Here is a tiny trained network, its code and every weight. The questions are about switching its units off for an input and a class, where a switched-off unit gives its printed mean instead of its output.

import numpy as np


def w(rows, s, z=0):
    codes = np.array(rows[::2]) - 128.0
    scale = np.full(codes.shape[1], s)
    scale[-1] = z or s
    return codes * scale


def norm(h):
    return h / np.sqrt((h * h).mean(-1, keepdims=True) + 1e-5)


def f(y):
    return y / 2 * (1 + np.tanh(0.7978845608 * (y + 0.044715 * y**3)))


def log_softmax(a):
    a = a - a.max(-1, keepdims=True)
    return a - np.log(np.exp(a).sum(-1, keepdims=True))


def net(x, mask):
    res = np.array(x, float).reshape(1, 2) / 4 @ E
    u = 0
    for l in range(2):
        y = f(norm(res) @ A[l][:, :-1].T + A[l][:, -1])
        res = res + np.where(mask[u : u + 4], y, B[l][:, -1]) @ B[l][:, :-1]
        u += 4
    return log_softmax(norm(res)[-1] @ U[:, :-1].T + U[:, -1])


A, B = {}, {}
E = w([
[129,105,221,127,253,183,79,164,89,120,178,98],'x0',
[138,187,190,52,122,198,73,110,112,83,157,162],'x1',
],0.0074)
A[0] = w([
[44,94,141,81,120,102,180,103,104,173,101,176,51],'0.n1',
[87,104,145,255,117,38,58,163,197,156,111,122,6],'0.n2',
[169,179,87,136,81,14,160,74,113,190,133,141,92],'0.n3',
[115,99,103,189,154,105,213,84,103,191,120,125,80],'0.n4',
],0.0056,0.0023)
B[0] = w([
[68,115,6,153,150,73,159,150,199,74,218,103,131],'0.n1',
[89,133,139,111,73,126,114,78,61,121,57,87,197],'0.n2',
[187,90,154,147,188,95,119,150,63,131,140,164,253],'0.n3',
[156,237,189,95,75,235,128,55,130,115,134,81,212],'0.n4',
],0.011,0.0052)
A[1] = w([
[1,164,98,134,222,134,118,118,98,107,169,71,126],'1.n1',
[3,196,151,146,96,120,113,188,118,170,190,66,31],'1.n2',
[185,140,64,155,70,113,211,145,135,130,98,117,52],'1.n3',
[162,121,202,135,136,94,80,156,75,175,94,152,246],'1.n4',
],0.0069,0.0011)
B[1] = w([
[123,104,7,110,110,107,55,187,92,85,130,197,174],'1.n1',
[142,105,73,70,142,113,152,202,96,97,186,134,136],'1.n2',
[85,87,136,74,194,158,12,199,153,114,133,136,210],'1.n3',
[130,135,136,168,71,98,176,103,158,152,120,91,253],'1.n4',
],0.013,0.0059)
U = w([
[170,42,80,105,168,87,62,235,58,89,144,212,154],'0',
[116,163,160,85,120,188,78,90,102,102,32,130,187],'1',
[183,115,158,195,59,90,222,100,85,217,131,127,100],'2',
[74,88,81,167,254,160,212,110,214,164,138,174,3],'3',
],0.0086,0.0031)

Each question gives the input, the list of numbers given to net, and the class t.
The units are the neurons (one row each of A and B). Each row of codes is followed by its name. A weight is (code - 128) times the scale printed after its matrix; where a second scale follows, it is the last column's (A, B and U).
mask holds one flag per neuron, layer by layer. A switched-off neuron (its flag False) gives its mean, the last column of its row in B, instead of its output. The means were averaged over made-up inputs and are rounded, as every weight is.
A unit's drop is (log p(t) with every unit on - log p(t) with that unit switched off) / (log p(t) with every unit on - log p(t) with every unit switched off).
The circuit of an input: a set's keep is (log p(t) with only the set's units on - log p(t) with every unit switched off) / (log p(t) with every unit on - log p(t) with every unit switched off). Starting from all 8 units, units are removed one at a time, each time the one whose removal leaves the highest keep (on an exact tie, the one counted first), for as long as the keep stays at least 0.8.
units of the circuit, in order: the units of the circuit, biggest drop first
top k neurons: the k neurons with the biggest drops, biggest first
top k neurons in layer l: the k neurons of layer l with the biggest drops, biggest first
input [-2,-7], class 1: top 2 neurons : [0.n4; 1.n3]
input [0,0], class 2: top neuron : [0.n1]
input [-5,5], class 0: top 2 neurons : [0.n4; 0.n2]
input [-4,-5], class 1: units of the circuit, in order : [0.n4; 1.n3]
input [0,3], class 2: top 2 neurons : [0.n1; 1.n3]
input [2,0], class 2: top 2 neurons : [0.n1; 1.n4]
input [-3,0], class 2: units of the circuit, in order : [0.n3; 1.n4]
input [0,-7], class 1: top 2 neurons : [0.n4; 1.n4]
input [-4,-3], class 0: top 2 neurons : [1.n3; 0.n1]
input [6,5], class 0: top 2 neurons : [0.n4; 1.n1]
input [-5,-4], class 0: top 2 neurons in layer 0 : [0.n1; 0.n3]
input [-3,3], class 2: top 2 neurons : [1.n1; 0.n3]
input [-3,1], class 2: units of the circuit, in order : [0.n3; 1.n4]
input [3,-7], class 1: top 3 neurons : [0.n4; 0.n3; 1.n4]
input [-8,-1], class 0: units of the circuit, in order : [1.n3]
input [-7,6], class 0: top 2 neurons in layer 0 : [0.n4; 0.n2]
input [-5,0], class 0: top 2 neurons : [1.n3; 0.n1]
input [1,1], class 2: top 2 neurons : [0.n1; 0.n4]
input [-1,3], class 2: top 2 neurons in layer 0 : [0.n1; 0.n4]
input [-8,-4], class 0: top neuron : [1.n3]
input [-2,-5], class 1: top 2 neurons in layer 0 : [0.n4; 0.n1]
input [2,-1], class 2: top 2 neurons in layer 1 : [1.n4; 1.n3]
input [-3,-6], class 1: top 3 neurons in layer 0 : [0.n4; 0.n2; 0.n1]
input [0,-1], class 2: top 2 neurons in layer 1 : [1.n3; 1.n1]
input [3,-8], class 1: top 2 neurons in layer 0 : [0.n4; 0.n3]
input [-1,2], class 2: top 2 neurons in layer 1 : [1.n3; 1.n1]
